Each row has a name. Each piece below is followed by the name of the row it came from, unless a question asks for something else. Each question is about the rows just above it. Places in a row count from 0.

[  3  20  -4  -4   5   1   6   3  -5  -6  -8   0   7  16  15   8  -2   0
  10 -10 -16  17 -18  -6  20   4  10  -1 -13   4 -14] -> kopu
[  0  -5 -10  12   3 -16  44   7  28 -28 -12  -4 -12 -14 -14  26 -22  32
  14   4 -15  14  -6 -32   3 -10 -12 -19 -46   3 -35] -> lale
[-11   3  14  -2  -1  -5   0   1   3  -6  -8   6  -7  -3 -18  -5 -17   1
  10  12  -1 -16   5  -6  -1   2   8 -10 -22   0  35] -> riliz
[-11   3  14  -2  -1  -5  -8   0   5  16   4  -2  -7  -3 -18  31  28 -10
  38  -3 -21  27 -41 -12  28  -5  22 -18 -53 -19 -11] -> nobo
Row and place where [ 1  6  3 -5 -6 -8  0] starts:  kopu, 5
which: [  0  -5 -10  12   3 -16  44   7  28 -28 -12  -4 -12 -14 -14  26 -22  32
  14   4 -15  14  -6 -32   3 -10 -12 -19 -46   3 -35]  lale

[-11  45  26  -5  -9 -11  -3  -4 -32  33 -11  13 -11  -9   4] : tibi
[ 12   7  10  14   9  11 -10  22   8  -4 -14  -8   7 -13 -10] : Sipap
[ -1 -29 -24 -11 -32 -11  -9  33  -3 -11  -4  13  -5  11 -10] : kot
[-21  -3  -4 -18  -6 -11  23 -37 -23   6  16  20   0   6  22] : zov
[ -6  14   9   9 -26 -21  15 -10 -33  15   2   9 -12   4  32] : lovan
[ -2 -26 -14  17  29  10  -3   6  32 -18  10  -4   8  10  10] : Sig
[ -1 -29 -24  -1  19  15   5 -10  24 -19  12  -6  14  11 -10] : Besa
[ -2 -26 -14  17  29  19   0   6  32 -18  10  -4   8  10 -22] : nitet
Repeated in nitet:  [10]
The value that Sig holds more than once:  [10]
[ -5  -9 -11  -3  -4 -32  33 -11  13 -11] begins in row and place  tibi, 3
Where does [-11 -32] start? Give its row and place.  kot, 3

[ -5   4 -17  -8 -15  -3   4  41  -1  -7  -1   0 -16   4   0  -1 -52  24
  23  -1 -12  -6 -39   2   1  34   1  -1   4  -2  -8  28] -> dosi
[ -2 -10 -20  -4   1  -7  -1 -39  -1  -4  -8  -4   1  -6   3  -6  29   9
 -26  -6  -4 -12 -16  -6 -12 -25  -9   0 -10  -9 -12 -35] -> paf
[ 30 -23  -7  22  -8 -16  25  15  -3  27 -21  28   3 -25  -4  21   4   1
   6 -20   4  -1 -19 -15 -20  -6 -19  23 -23 -16   7  -3] -> fozel
[-21  20 -22 -13 -10  16 -19  15  -9 -11  19 -17  -6  18  15 -10 -15  19
  16  15  15  11 -23   8  21  18  17 -21  23  16 -13  20] -> Pes
[ 18 -22  15  15  11 -18  23  14  12  14 -18  23  -5 -23  -5  12  -8  -7
   9 -21   1  -5  13 -15 -25  16 -19  23 -23 -17   9  19] -> nal
[ -8 -27  -7  17 -10  -7  11  -9   6  14  -6  12  13  -3   1   6  17  16
 -12  -4  -6   7 -19   2  -8 -27  -7  17 -10  -6  -9 -29] -> nitez
[ 15  11  -3  14  -7  -5  11  -9   6  14  -6  12  13  -3   1   6  17  16
 -26  -4  -6   7 -27 -27  -8 -27  -7  17 -10  -6  -9 -29] -> lim
[ 10  -5 -44   2  -8   0  11  -8 -38   1  -2   6   4  -4  17   7  22  26
   7  -6   6   6 -26  -5  -4  -6  -1   7  -4   0 -19  -6] -> muvit
Row and place where [-6 -1] starts:  muvit, 25
[ 30 -23  -7  22  -8 -16  25  15  -3  27 -21  28   3 -25  -4  21   4   1
   6 -20   4  -1 -19 -15 -20  -6 -19  23 -23 -16   7  -3] is in which row?  fozel
which: [ 15  11  -3  14  -7  -5  11  -9   6  14  -6  12  13  -3   1   6  17  16
 -26  -4  -6   7 -27 -27  -8 -27  -7  17 -10  -6  -9 -29]  lim

